Below is a small trained network, with its code and all its weights. Each question gives an input and a class and asks what happens when units are switched off, that is, made to give their printed mean instead of their output.

import numpy as np


def w(rows, s, z=0):
    codes = np.array(rows[::2]) - 128.0
    scale = np.full(codes.shape[1], s)
    scale[-1] = z or s
    return codes * scale


def f(y):
    return y / 2 * (1 + np.tanh(0.7978845608 * (y + 0.044715 * y**3)))


def log_softmax(a):
    a = a - a.max(-1, keepdims=True)
    return a - np.log(np.exp(a).sum(-1, keepdims=True))


def net(x, mask):
    res = np.array(x, float).reshape(1, 8) / 4 @ E
    y = f(res @ A[0][:, :-1].T + A[0][:, -1])
    res = res + np.where(mask, y, B[0][:, -1]) @ B[0][:, :-1]
    return log_softmax(res[-1] @ U[:, :-1].T + U[:, -1])


A, B = {}, {}
E = w([
[166,216,132,78,96,98,108,139,153],'x0',
[43,169,130,196,127,115,100,124,190],'x1',
[127,127,128,128,129,128,128,128,128],'x2',
[100,191,147,144,207,98,110,117,32],'x3',
[139,143,121,96,221,153,154,21,192],'x4',
[87,122,93,98,89,46,165,83,114],'x5',
[215,134,140,215,117,74,141,103,132],'x6',
[120,182,116,146,138,167,254,182,129],'x7',
],0.0079)
A[0] = w([
[165,212,128,82,95,86,101,128,159,69],'N1',
[142,134,117,112,179,123,144,52,171,42],'N2',
[92,31,124,182,153,127,155,101,103,57],'N3',
[122,115,131,115,125,117,98,131,131,69],'N4',
[105,179,136,142,180,90,114,109,32,30],'N5',
[49,123,120,38,137,148,118,146,131,44],'N6',
[135,88,139,115,103,96,44,79,138,32],'N7',
[113,125,137,148,92,119,118,158,97,51],'N8',
[197,131,132,208,120,66,144,91,133,45],'N9',
[116,169,126,142,120,132,251,155,135,6],'N10',
[55,156,127,182,112,108,105,124,191,61],'N11',
[138,91,129,117,73,124,143,121,181,48],'N12',
[145,92,117,114,84,138,149,131,171,39],'N13',
[140,139,124,110,159,133,148,88,166,45],'N14',
[89,119,108,102,75,41,179,77,109,65],'N15',
[200,82,129,58,126,126,159,119,72,49],'N16',
[122,124,117,150,62,98,109,185,94,51],'N17',
[171,139,135,155,160,179,82,170,144,75],'N18',
[132,105,121,117,135,96,57,99,117,28],'N19',
[136,103,124,126,106,141,146,132,183,76],'N20',
],0.021,0.011)
B[0] = w([
[131,208,125,65,44,122,114,164,130,237],'N1',
[93,72,200,102,122,64,144,119,93,238],'N2',
[141,221,141,52,41,117,108,168,126,210],'N3',
[118,126,115,119,142,150,150,121,105,140],'N4',
[130,97,85,95,172,93,133,134,255,255],'N5',
[127,71,104,146,58,219,148,96,129,232],'N6',
[150,123,87,89,204,145,123,148,58,238],'N7',
[109,85,156,110,126,85,142,117,103,179],'N8',
[109,60,82,148,57,231,146,92,132,233],'N9',
[152,132,72,80,203,151,104,145,26,217],'N10',
[130,165,72,232,110,52,135,103,104,243],'N11',
[126,113,96,98,161,116,139,135,211,198],'N12',
[130,97,99,106,152,108,126,126,197,182],'N13',
[104,80,178,118,122,88,130,137,97,187],'N14',
[158,172,233,203,169,193,107,144,161,246],'N15',
[107,177,78,235,99,53,127,104,111,250],'N16',
[90,68,196,83,125,78,149,99,95,240],'N17',
[153,169,210,177,163,178,117,138,144,205],'N18',
[143,135,96,119,187,151,131,147,71,194],'N19',
[122,129,120,112,171,120,120,128,207,188],'N20',
],0.029,0.0097)
U = w([
[140,114,27,73,217,170,101,166,40,77],'0',
[54,48,175,82,125,81,149,120,94,50],'1',
[118,94,35,82,172,120,123,153,253,101],'2',
[97,167,27,218,108,73,129,108,104,106],'3',
[104,64,50,117,52,254,142,104,126,138],'4',
[120,206,93,24,35,142,95,202,125,192],'5',
[153,150,197,177,179,208,81,157,148,254],'6',
],0.0055,0.0049)

Each question gives the input, the list of numbers given to net, and the class t.
The units are the neurons (one row each of A and B). Each row of codes is followed by its name. A weight is (code - 128) times the scale printed after its matrix; where a second scale follows, it is the last column's (A, B and U).
mask holds one flag per neuron, in row order. A switched-off neuron (its flag False) gives its mean, the last column of its row in B, instead of its output. The means were averaged over made-up inputs and are rounded, as every weight is.
A unit's drop is (log p(t) with every unit on - log p(t) with that unit switched off) / (log p(t) with every unit on - log p(t) with every unit switched off).
The circuit of an input: a set's keep is (log p(t) with only the set's units on - log p(t) with every unit switched off) / (log p(t) with every unit on - log p(t) with every unit switched off). Starting from the 12 units with the biggest drops (on a tie, the unit counted first), units are removed one at a time, each time the one whose removal leaves the highest keep (on an exact tie, the one counted first), for as long as the keep stays at least 0.8.
units of the circuit, in order: the units of the circuit, biggest drop first
k most important neurons: the k neurons with the biggest drops, biggest first
drop when u is switched off: that unit's drop, to one decimal
input [1,7,7,7,5,1,8,5], class 4: units of the circuit, in order : [N9]
input [-7,1,3,-5,-3,5,7,-7], class 0: 2 most important neurons : [N7; N19]
input [-6,4,-8,-1,-6,-5,5,-4], class 1: 3 most important neurons : [N17; N1; N8]
input [4,-6,-2,6,0,5,-5,3], class 2: 2 most important neurons : [N5; N11]
input [-3,4,-3,-3,8,7,4,-2], class 1: 2 most important neurons : [N2; N14]
input [2,-8,3,-8,-4,-5,-6,-2], class 2: 4 most important neurons : [N13; N12; N11; N20]
input [8,6,7,-7,8,5,8,-5], class 1: 3 most important neurons : [N2; N14; N6]
input [-5,6,2,-2,-7,6,8,5], class 4: 4 most important neurons : [N9; N2; N16; N14]
input [-7,-5,1,8,2,7,-7,-2], class 2: 2 most important neurons : [N5; N9]
input [-1,-6,4,-2,-5,5,-4,-1], class 3: 2 most important neurons : [N16; N2]
input [8,-3,-8,-1,7,-8,6,0], class 5: 4 most important neurons : [N1; N15; N17; N8]
input [-6,-7,-2,7,2,-5,4,-1], class 2: 2 most important neurons : [N5; N11]
input [-2,-5,2,1,0,8,6,7], class 6: 3 most important neurons : [N15; N7; N19]
input [-2,3,0,-3,-8,8,6,-5], class 1: most important neuron : [N17]
input [-1,-5,7,5,4,8,-4,6], class 6: drop when N7 is switched off : 0.2
input [6,-4,-5,5,2,3,-8,4], class 4: drop when N6 is switched off : 2.4
input [-6,-5,5,-2,7,-5,6,-6], class 1: drop when N6 is switched off : 0.3
